In the rows, 128 means zero.
Each row of numbers belongs to one of the things below and depends on some of the facts about them. Some rows are named. Which thing is each other row?

Facts:
{badronus,bradro,brave,brigin,busavun,detagin,diske,doklen,drelam,dreman,dresel,drolar,dumul,fiba,flaklil,flasuk,flodrekun,goflum,grogri,gustom,klapova,klastel,kluboklu,kluklol,loklil,mefles,peka,pilidu,plaskom,plastun,pusta,regre,resten,rofak,romum,sefole,selek,skezasi,skigrus,skofo,stoskol,stubrin,stukom,stutra,tastel,tedir,toskuzi,tradre,trogo,truzek,zufli} ε 841
{bibram,bili,daflek,dradri,dutu,flivik,flugro,fodre,fomo,gerak,gruflus,klamil,klustol,leson,megir,monadon,paza,petrebre,pivam,plifom,plikan,plobaker,rotrem,rufil,skaris,skiflur,skonur,stegruk,steku,steva,stobek,subru,tesik,tukage} ε 208
{bradrimis,dimedil,dovum,dralel,fira,fluklon,geteske,giskos,goskiklum,gradom,graroflan,groduplik,keples,kidre,kiplos,klatu,kligrodur,letran,libruskir,lidu,metur,motol,muskifli,musuve,nefus,papus,pazon,pluklen,plupak,rimu,ruvim,sabe,segrolir,seskil,skege,skogak,stezodrin,stimun,tasul,traflo,treflugrom,trestur,tretru,trobruve,trunek,vobu,vuflal,vugri,vumoste,vuzil,zusol} ε 445
[badronus,bradro,diske,dralel,dresel,fiba,flasuk,flivik,flodrekun,fodre,fomo,geteske,graroflan,gustom,keples,kiplos,klapova,klastel,klatu,kluboklu,klustol,metur,monadon,pazon,plaskom,plastun,pluklen,plupak,regre,romum,rufil,sabe,selek,stegruk,steku,stoskol,tastel,tesik,traflo,treflugrom,trunek,tukage,vuflal] Λ 715
[bibram,bradrimis,brave,brigin,busavun,daflek,detagin,dimedil,doklen,dovum,drelam,drolar,dumul,dutu,fira,flugro,fluklon,gerak,giskos,goflum,goskiklum,groduplik,grogri,gruflus,klamil,kligrodur,leson,letran,libruskir,lidu,mefles,megir,motol,musuve,nefus,papus,paza,peka,petrebre,pivam,plifom,plikan,pusta,resten,rimu,rofak,rotrem,sefole,segrolir,skege,skezasi,skiflur,skigrus,skofo,skogak,steva,stimun,stobek,stubrin,stukom,stutra,subru,tasul,tedir,toskuzi,tradre,tretru,trobruve,trogo,truzek,vobu,vugri,vumoste,vuzil,zufli] Λ 209
[bili,dradri,dreman,flaklil,gradom,kidre,kluklol,loklil,muskifli,pilidu,plobaker,ruvim,seskil,skaris,skonur,stezodrin,trestur,zusol] Λ 426
σ a <- badronus,daflubri,detagin,dranis,drelam,dumul,flasku,flasuk,flofil,flumistin,giskos,gogu,gustom,kidre,kifes,kodele,libruskir,motol,mubreplan,plagi,pusta,regre,sabe,sepok,skebra,skege,skestom,stegruk,stoskol,stubrin,stutra,tastel,tasul,tedrem,topo,trogrin,trunek,vefe,vuflal,zavik,zusol
σ f <- bekliflus,brimas,daflek,doklen,dreman,duplir,fira,flaklil,flatrum,flodrekun,galu,giva,groduplik,kligrodur,lidu,loklil,medrafur,monadon,nefus,pluklen,plupak,ruvim,segrolir,skigrus,tedir,tradre,truzek,tukage,vumoste,vutri,zufli
σ e <- bibram,bradro,busavun,datram,dovum,figras,flivik,floples,gonilil,graroflan,gremil,kiplos,nuve,paza,pivam,plikan,pogrotrem,reke,resten,steku,steva,tebrivi,tesik,toskuzi,zako
σ d <- bili,brunik,diske,dradri,dresel,flugro,fodre,fomo,gradom,keples,kliklis,kluboklu,klustol,lotro,megir,papus,peka,pilidu,plaskom,plastun,rubrem,rufil,selek,skeskol,skezasi,skogak,stezodrin,stobek,stoklum,traflo,tranaklak,treflugrom,tremil,vobu
σ g <- bradrimis,brotrer,bruskos,dralel,fiba,geteske,gobrin,gomi,klamil,klastel,leson,letran,metur,pekan,plobaker,sefole,skiflur,trilu
σ c <- brave,brigin,dobin,drebre,dutu,fletum,fluklon,fogrol,goflum,klatu,klipodrur,mefles,musuve,pazon,petrebre,plavi,plifom,rofak,romum,rotrem,seskil,skonur,stimun,trestur,tririflol,trobruve,trogo,tufle,vebre,vugri
σ b <- brokol,daski,dimedil,dostu,drabram,drolar,gerak,goskiklum,grarun,grogri,gruflus,kiflum,klapova,klavem,kluklol,mubri,muskifli,nubos,nuri,patruzel,plibre,plostefo,rimu,skaris,skofo,stezir,stukom,subru,tedel,tretru,tuplon,vuzil
{badronus,fira,gustom} Π fletum
{bekliflus,flivik,gerak,plaskom,skaris,tuplon} Π brokol
{bibram,vumoste} Π patruzel
{bili,fluklon,kiplos,toskuzi,vobu} Π tremil
{bradrimis,duplir,flofil,klamil,loklil} Π plibre
{bradro,pilidu} Π kodele
{brave,libruskir} Π flumistin
{brigin,busavun} Π rubrem
{brimas,gomi,kliklis,letran,pekan,plostefo,skigrus} Π tedel
{brotrer,dimedil,fogrol,groduplik,mefles} Π sepok
{brunik,daflubri,tremil} Π stezir
{bruskos,flatrum,skebra} Π stoklum
{daflek} Π trogrin
{datram,flumistin} Π skeskol
{detagin} Π nuve
{diske,kiflum,traflo} Π plavi
{dobin,fodre,patruzel,reke,tedrem,vutri} Π drabram
{doklen,goflum,grogri,skofo} Π dranis
{dovum,subru} Π vutri
{dradri,plikan} Π gremil
{dralel,tesik} Π giva
{dranis,kodele,regre} Π galu
{drebre,fletum,gradom,lotro,tukage} Π mubri
{drelam,metur} Π bruskos
{dreman} Π floples
{dresel,steva,tasul} Π tedrem
{drolar,monadon,petrebre} Π reke
{dumul,flasuk,megir,rimu,trunek} Π lotro
{dutu,flugro,tastel} Π bekliflus
{fiba,gruflus,stezodrin} Π flofil
{flaklil,stutra} Π gomi
{flodrekun,keples,kluboklu,skege,stoskol} Π topo
{floples,gobrin,nefus,pivam,plagi} Π trilu
{fomo,resten,skonur,vuflal,zufli} Π brunik
{geteske,kligrodur,stukom,topo,vebre} Π medrafur
{giskos} Π pogrotrem
{giva,stobek,trogrin} Π gogu
{goskiklum,mubreplan,tebrivi} Π skestom
{graroflan,peka,plastun,rotrem,vuzil} Π pekan
{gremil,klavem,rubrem} Π daski
{kidre,lidu} Π datram
{kifes} Π gonilil
{klapova,pazon,skogak,trogo} Π dobin
{klastel,klipodrur,pogrotrem,vefe,zavik} Π zako
{klatu,paza,tedir} Π vebre
{kluklol,leson,plifom} Π kiflum
{klustol,vugri} Π brimas
{motol} Π fogrol
{muskifli} Π nubos
{musuve} Π gobrin
{nubos,nuri} Π dostu
{nuve} Π grarun
{papus} Π drebre
{plobaker,skezasi,stegruk} Π kifes
{pluklen,seskil} Π plagi
{plupak,stubrin} Π tuplon
{pusta,segrolir,steku} Π flatrum
{rofak} Π tebrivi
{romum,zusol} Π klavem
{rufil} Π nuri
{ruvim,truzek} Π vefe
{sabe} Π skebra
{sefole} Π zavik
{selek,trobruve} Π tririflol
{skiflur} Π brotrer
{stimun,tradre} Π plostefo
{treflugrom,tririflol} Π figras
{trestur,tretru} Π mubreplan
{tufle} Π flasku

Some rows with their names:
goskiklum: [173 127 143 153 109 156 164 177 124 135 112 156  75 112 139 134 178 118
 149 172 152 113 178 121 118 154 126 135 100  81 153 158]
tremil: [154 140 114 110 142 165 168 161 133 144 121 136 100 143  79 156 156 115
 109 155 178 121 157 170 110 118 145 144 122  99 171 109]
toskuzi: [168 135  82 121 112 141 197 137 117 156  91 147 130 160  55 129 174 162
 124 189 194 124 131 159 162 140 144 143 111 104 191 129]
gustom: [183 108  84  63 111 156 186 147 111 141 130 164 119 118  89 110 120 155
 104 193 142 150 158 127 132 139 139 174  87 110 179 152]
tastel: [182 107  90  70 122 161 184 153 122 138 123 168 120 126  79 116 122 157
  98 189 145 148 161 129 133 139 133 183  99 108 187 136]
klapova: [178 109  90  82 102 147 188 172 145 130 132 186 104 126  86 108 124 146
  93 191 146 133 172 106 137 154 147 184  85 122 194 122]
plastun: [168 132  84  50 113 149 186 155 122 147 104 162 118 140  72 127 135 156
  83 183 165 143 155 124 156 149 154 182 123  98 193 153]
tufle: [149 144 119  85 158 158 172 164 130 135 124 148  88 116 103 151 129 109
 141 166 174 120 160 140 100 148 152 136  84  92 172 122]
gerak: [179 145 148 170 109 168 158 210 114 126 111 149  63 105 162 148 172 101
 136 160 138 113 176 129 119 152 118 127 104  72 143 162]
trunek: [171 126 121  98  96 177 164 167 107 125 138 142  86  97 141 143 148 115
 121 186 114 134 182 125 114 107 144 156 121  76 143 183]
sefole: [163 138  86  98 138 148 199 135 112 147  90 150 128 136  68 130 147 160
 159 204 187 124 129 141 152 158 141 138  87  92 193 135]
pazon: [151 143 121 103 122 175 177 184 141 105 125 159  76 102 126 163 136 109
 138 207 128 114 184 106 121 116 164 163 118  62 168 146]
grarun: [164 127 125 100 126 154 161 173 134 145 137 155  83 122 110 130 145 108
 113 145 164 124 175 137  97 155 137 142  88 116 163 125]
pilidu: [160 131  76  77 127 137 182 157 111 147 110 146 110 141  23 100 148 141
 130 165 163 138 160 119 153 110 138 133  96  97 191 123]
monadon: [168 161 108 126  62 206 161 205 116 118 135 120  87 119 139 169 164  91
  92 179 100 114 185 136 141  90 144 152 170  84 141 164]
tririflol: [149 144 119  86 158 159 172 164 130 135 123 149  88 115 103 151 129 111
 141 167 173 121 161 140 100 147 150 136  86  91 172 122]
stutra: [183 120 104  93 126 159 180 148 116 158  91 161 123 131  82 105 149 163
 140 178 172 128 154 120 146 194 107 154  91 112 188 142]
subru: [175 150 143 172  96 176 160 215 126 121 117 151  62 105 162 147 171  95
 144 168 130 100 183 115 125 157 120 126 105  83 146 150]
tedrem: [158 140 108  96 107 193 167 174 142 137 141 142  98 119 103 133 138 101
 140 169 140 103 182 123 109 149 130 139 106 130 166 106]

Rows to name:
No name comes twice in this set of rows, the named rows included.
[171 131  88 109 116 142 194 139 114 153  98 156 124 142  73 118 157 159
 139 191 184 126 136 140 153 161 139 141  90 106 188 138]	skezasi
[173 128 137 145  97 150 167 169 110 137 121 153  75 102 151 128 176 116
 156 176 148 118 173 120 116 151 133 123  86  83 144 178]	rimu
[165 161 120 121  98 182 163 203 112 115 125 132  75 113 142 177 155  95
  93 176 120 126 173 142 131  96 156 152 148  59 144 171]	rufil
[166 167 123 152  91 171 169 187  89 131 112 123  78 106 158 161 176  99
 150 177 139 113 157 144 135 127 141 106 116  66 134 187]	megir
[160 150 120 138  97 161 175 157 104 139 109 131  91 116 131 149 183 117
 160 187 154 112 159 137 132 128 146 118 117  73 148 177]	papus
[166 128 118  97 135 177 162 161 122 146 132 139  99 121 100 137 142 115
 124 153 156 127 168 151  98 137 124 141 102 110 160 123]	topo
[172 110  95  87 132 128 173 172 121 144 118 169  95 129  39  81 141 141
 125 152 157 142 176 101 137 135 123 144  71 106 190 117]	kluklol
[164 129 116  90 111 145 166 162 114 148 149 151  83 107 129 121 141 105
 121 150 159 131 168 137  94 151 147 125  71 119 151 150]	mubri
[168 146 114 140  73 176 169 152  95 149 117 117 102 122 130 141 194 118
 151 182 142 113 163 145 137 118 132 116 135  88 139 185]	fira
[143 169 113  50 143 175 164 162 120 155  98 129 100 130  92 157 144 114
 125 154 178 117 160 134 127 165 147 140 135  88 172 149]	pekan
[161 144 130 156 117 166 171 164 121 136  98 135  92 130 112 158 188 122
 149 183 164 110 162 147 133 122 136 133 131  66 159 150]	vobu
[149 150 113 114 115 160 160 179 110 132 116 123  77 121  72 135 176 101
 146 159 137 121 185 118 136  79 141 119 132  63 156 150]	stezodrin
[162 169 148 135 140 176 161 206 111 124  84 143  66 102 153 168 160 104
 157 171 150 108 168 118 131 172 126 127 115  44 153 172]	rotrem
[174 129 137 149 115 179 164 165 114 136 108 139  91 111 130 141 175 124
 160 180 143 114 173 132 120 139 113 133 115  77 151 159]	skege

The same things again, as new rows of numbers:
Some rows with their names:
vefe: [142 174 139 128  94  84 113 141 139 186 166 150 134 142 126 140 112 122
 116  71 140 161 200  84 101  85 144 153  99  91]
libruskir: [153 146 123 131  75  85 127 165 149 180 143 119 152 121 134 154 107 120
 141 101 113 145 164  92 108  70 148 161  99 118]
skebra: [153 166 144 132  79  87 114 151 138 194 172 145 135 144 127 155 113 135
 122  72 135 154 202  82 108  85 139 164  96  92]
flasuk: [134 150 123 124  81  94 139 155 182 157 127 137 151 133 125 113 124 104
 144  72 121 169 163  79 128  98 114 129 123 121]
subru: [180  90 104 126  91 104 128 183 158 177 126 132 150 127 138 113 158  90
 154  88 121 168 138  79 135 104 152 141 120 162]
tedel: [159 126 131 135  83  90 110 139 123 207 176 150 138 123  98 130 116 114
 114  93 154 161 216 103 100 104 150 146  88 100]
daski: [155 147 132 148  90  92 111 134 140 210 179 160 139 147 115 127 121 115
 115  94 143 160 205 102 103  97 154 153  89 110]
grarun: [156 145 132 148  89  93 107 135 139 209 179 158 138 146 114 127 121 114
 115  94 142 160 205 100 101  98 153 153  89 110]
dutu: [168 108 103 120  85  96 159 190 167 168 105 132 159 135 134 128 131 108
 165  65 110 165 147  77 125  89 137 135 126 137]
fletum: [145 179 129 134  96  82 109 130 150 190 159 159 140 145 123 137 100 113
 119  66 140 168 198  86  90  81 147 144 100  91]
musuve: [150 144 114 143  85  90 125 156 151 175 137 127 161 126 129 151 103 115
 137  94 118 155 169  97  93  65 156 142  95 119]
vugri: [160 132 113 123  76  84 123 156 137 177 133 121 157 100 116 156  99 112
 144  90 128 156 173  95  92  76 150 147  97 109]
treflugrom: [139 147 135 118  84  75 131 163 153 164 144 109 148 124 136 149 111 112
 134  99 109 141 161  95 107  70 148 153 102 109]
plastun: [143 112 135 104  58  94 151 178 156 151 135 110 145 112 113 146 136 123
 148  73 130 152 173  82 140 111 106 140 116 104]
tremil: [131 175 146 118  90  75 118 144 154 178 170 141 131 153 132 140 110 119
 114  75 130 150 197  89 104  83 140 151 103  84]
toskuzi: [149 131 117 123  62  93 156 151 190 158 135 128 153 151 129 143 141 104
 156  72 123 158 156  91 126 109 125 138 108 105]
bibram: [176  90 107 112  84  95 148 186 169 150 122 112 153 145 151 156 163  99
 160  65 119 159 133  78 128  97 153 138 115 132]
sefole: [153 130 112 145  70 111 140 157 170 172 129 143 159 136 118 129 132 115
 149  75 131 169 170  84 125 103 123 131 110 130]
klastel: [143 148 111 133  89  99 136 142 172 166 122 151 156 127 117 106 127  95
 146  71 136 184 161  81 118 103 125 122 116 127]

Rows to name:
No name comes twice in this set of rows, the named rows included.
[148 177 128 134 112  91  67 125 139 172 165 148 133 131 135 146 122 100
 107  58 159 183 189  73  89  82 161 136  98 103]	dobin
[150 108 121 102 101  92 137 195 163 139 118 109 145 134 150 129 151  97
 146  66 114 162 136  69 136  90 143 130 128 138]	fodre
[170 118 116 141  66 114 108 158 166 177 149 136 145 126 129 132 160 102
 146  91 135 169 157  81 141 117 129 151 107 148]	drolar
[145 174 137 128 106  90  74 135 138 172 172 142 129 133 138 147 124 109
 106  66 152 172 192  75 100  82 154 143 100 105]	tedrem
[158  85 123  94  77  88 170 208 150 153 115 105 149 120 126 135 138 116
 158  70 110 149 154  80 137  99 128 137 127 120]	klustol
[149 141 132 120  81  87 101 167 149 154 153 101 142 121 150 171 129 112
 131  98 119 144 154  85 111  70 156 159 100 122]	skogak
[170 110 102 119 100 103 128 185 162 153 110 125 154 127 145 133 146  98
 155  61 124 174 138  67 124  89 148 128 125 147]	petrebre

The same things again, as new rows of numbers:
Some rows with their names:
bruskos: [130 163 105 125 126 134 145 118 103 142 130 108 106 132 141 118  97 149
 129 150 130 129 131 134 112 125 149 107 116 114 112 143 119 166]
regre: [148 123 144  85 136 177 146 120 118 134 125 193 102 168 135 172 113 110
 112 151 153 104 129  50 157 160 144 168 177 129 181 168  84 143]
vugri: [100 149 153 157  98  53  77 142 179 154 148 112 230 105 138 113 130 127
 170  64 104 113  96 131 169  84 102 131 130  67  97 127 188  14]
lidu: [ 80 132 135 173 127 106  86 198 188 121 187  88 170  69 112 138 179 111
 159  80 118 122 133 215 110  74 102 103 109 149  84  82 161  98]
busavun: [163  81 169  96 104 138 116 106 115 117  88 177 101 134 122 141 176 109
  98 172 114 142 143  86 120 168 131 170 143 156 170 124 133 121]
kiflum: [133 122  81 128 130 115 126 130 123 123 129 106 122 121 143 120 123 130
 125 147 125 154 114 150 111  97 123 114  98 137 109 122 142 145]
trilu: [114 170 114 117 137 118 136 122  77 133 142 107  98 131 136 106 110 146
 125 130 123 151 142 140 113 126 153 108 134 121 110 140 120 178]
sefole: [122 123 157  88 127 150 133 128  68 117 142 150  75 138 137 147 156 100
 112 159 135 147 150  80 148 157 152 151 169 169 176 142  92 178]
skebra: [130 182 114 111 122 123 150 108  95 151 124 105 109 143 142 110  80 151
 129 144 133 125 128 113 126 123 159 111 130  94 116 161 124 156]
plavi: [148 127  97  94 123  61 109 107 126 126 104 106 145 140 144  99 111 121
 118 122 118 170  94 111 140  62 122 144 119  97 114 143 191  93]
flasuk: [147 134 147  80 142 173 147 124 102 121 132 188  96 163 126 168 125 108
 111 149 151 103 135  55 159 154 158 181 178 130 182 163  89 146]
tedir: [147  34  98 105 126 166 117 151 151  95 136 147  96 117 146 172 181  70
 122 182 138 153 118 114 137 115  96 148 110 207 177  94 107 139]
patruzel: [122 104  91 152 142 115 138 144 131 121 106  90 136 135 141 111 131 127
 116 135 128 162 117 132 129 115 111  93  96 138  99 133 140 149]
nubos: [120 129  93 119 143  99 114 136  93 115 141 105 116 120 139 112 137 127
 120 125 118 174 128 158 111  96 128 115 113 142 105 116 145 159]
plobaker: [125 146 137 110 143 129 163  80  60 118 134 111  80 132 123 101 102 129
 119 116 144 150 129 129 136 149 149 135 127 174 165 124  91 182]
trogrin: [130 172 114 126 125 120 151 111  94 140 118 101 112 151 148 105  82 153
 141 138 129 126 134 108 142 137 152 104 130  81 117 153 122 161]
dreman: [158  43 120 112 116 153 125 137 153 106 132 126  93 113 152 167 177  63
 131 163 144 164 107 122 147 124  95 148  91 232 189  88 105 155]
tasul: [ 77 197 188 182 112 124 146 161 186 171 133  73 175 122 108 115 112 141
 156  84 136  74 138 121 154 132 139  80 144  78  83 169 139  91]
goflum: [156  77 142  61 111  97 108 111 120 110 106 155 118 146 141 137 156  75
 106 149 129 166 102  51 179  90 123 186 151 144 182 144 161  89]

Rows to name:
No name comes twice in this set of rows, the named rows included.
[133 121 149  88 102 161 134  97  86 154 137 174 111 146 165 154 109 116
 123 173 134 125 120  41 163 173 139 150 161 142 189 166  72 133]	stutra
[131 107  86 134 134 126 137 134 149 136 110  96 129 129 141 121 116 126
 115 147 132 159 108 138 111 101 106  95  96 142 104 137 137 138]	drabram
[ 67 200 174 165 109 115 106 156 138 167 188 109 173  88 122 125 124 147
 164  79 116  94 141 170 126 131 139 103 148 102  91 132 122 101]	letran
[137  58  50 129 180 158 132 135 129  71 143 167 128 127 118 151 139 119
  96 129 147 139 105 158 112 102  97 159 101 181 140  92 107 136]	tukage
[106 141 198 196 103 106 113 156 209 156  97 101 194 106  89 107 159 146
 138  85 107  94 146 159 113 144 111  93 126  90  71 129 175  59]	dovum
[140 137 103  99 160 166 165  90 103 124 122 174 113 168 118 136  62 151
 105 126 157  99 115  90 135 146 138 149 156 111 154 160  86 139]	stegruk
[126  75  65 149 142 133 129 153 166 122 117  93 134 115 143 130 141 116
 111 152 132 171 104 161 100  90  86  87  75 176  96 116 136 146]	vutri
[ 87 109 128 195 120 136 110 198 246 146 150  78 188  81 111 144 163 108
 147 100 133 110 113 190 113  79  78  77  91 155  73 110 153  78]	vumoste

